Here is a tiny trained network, its code and every weight. The questions are about switching its units off for an input and a class, where a switched-off unit gives its printed mean instead of its output.

import numpy as np


def w(rows, s, z=0):
    codes = np.array(rows[::2]) - 128.0
    scale = np.full(codes.shape[1], s)
    scale[-1] = z or s
    return codes * scale


def norm(h):
    return h / np.sqrt((h * h).mean(-1, keepdims=True) + 1e-5)


def f(y):
    return y / 2 * (1 + np.tanh(0.7978845608 * (y + 0.044715 * y**3)))


def log_softmax(a):
    a = a - a.max(-1, keepdims=True)
    return a - np.log(np.exp(a).sum(-1, keepdims=True))


def net(x, mask):
    res = np.array(x, float).reshape(1, 6) / 4 @ E
    u = 0
    for l in range(2):
        y = f(norm(res) @ A[l][:, :-1].T + A[l][:, -1])
        res = res + np.where(mask[u : u + 3], y, B[l][:, -1]) @ B[l][:, :-1]
        u += 3
    return log_softmax(norm(res)[-1] @ U[:, :-1].T + U[:, -1])


A, B = {}, {}
E = w([
[231,230,92,66,172,146],'x0',
[87,80,79,53,170,64],'x1',
[118,139,239,116,10,146],'x2',
[109,106,132,174,120,137],'x3',
[104,99,22,34,255,47],'x4',
[65,46,144,161,97,98],'x5',
],0.00054)
A[0] = w([
[46,41,115,176,154,66,55],'L0N0',
[99,77,104,224,174,117,6],'L0N1',
[235,255,111,129,127,170,33],'L0N2',
],0.0021,0.00026)
B[0] = w([
[145,119,10,201,168,228,189],'L0N0',
[82,38,83,99,88,184,144],'L0N1',
[166,111,99,185,237,236,255],'L0N2',
],0.0014,0.00082)
A[1] = w([
[115,139,106,3,173,54,11],'L1N0',
[119,135,212,147,32,144,92],'L1N1',
[150,132,52,110,194,109,2],'L1N2',
],0.0038,0.0009)
B[1] = w([
[219,90,84,17,9,89,217],'L1N0',
[65,181,224,126,86,2,245],'L1N1',
[103,142,220,135,58,108,238],'L1N2',
],0.0024,0.0013)
U = w([
[47,192,254,195,55,29,168],'0',
[223,230,139,181,241,234,39],'1',
[208,96,48,7,63,64,254],'2',
[23,17,24,213,166,161,47],'3',
],0.0061,0.00071)

Each question gives the input, the list of numbers given to net, and the class t.
The units are the neurons (one row each of A and B). Each row of codes is followed by its name. A weight is (code - 128) times the scale printed after its matrix; where a second scale follows, it is the last column's (A, B and U).
mask holds one flag per neuron, layer by layer. A switched-off neuron (its flag False) gives its mean, the last column of its row in B, instead of its output. The means were averaged over made-up inputs and are rounded, as every weight is.
A unit's drop is (log p(t) with every unit on - log p(t) with that unit switched off) / (log p(t) with every unit on - log p(t) with every unit switched off).
The circuit of an input: a set's keep is (log p(t) with only the set's units on - log p(t) with every unit switched off) / (log p(t) with every unit on - log p(t) with every unit switched off). Starting from all 6 units, units are removed one at a time, each time the one whose removal leaves the highest keep (on an exact tie, the one counted first), for as long as the keep stays at least 0.8.
circuit, biggest first: the units of the circuit, biggest drop first
top k neurons: the k neurons with the biggest drops, biggest first
drop of u: that unit's drop, to one decimal
input [1,-2,-5,2,-5,8], class 3: circuit, biggest first	(L1N2)
input [-2,-6,6,-3,8,8], class 3: top 3 neurons	(L0N0 L1N2 L1N0)
input [-8,3,-6,-2,-7,-2], class 3: top 2 neurons	(L0N0 L1N2)
input [-7,1,5,1,4,-3], class 3: circuit, biggest first	(L0N0 L1N1)
input [7,-1,-4,-8,-2,7], class 1: top 3 neurons	(L0N2 L1N1 L1N0)
input [0,2,-1,4,2,1], class 3: top 3 neurons	(L0N0 L1N1 L0N1)
input [-2,-8,0,4,2,-4], class 1: top 2 neurons	(L0N2 L1N2)
input [-8,3,-4,-5,-4,-1], class 3: drop of L0N0	0.3
input [0,2,-6,-4,-6,1], class 1: drop of L1N0	0.2
input [-8,4,-1,-4,0,-2], class 3: drop of L1N0	0.1
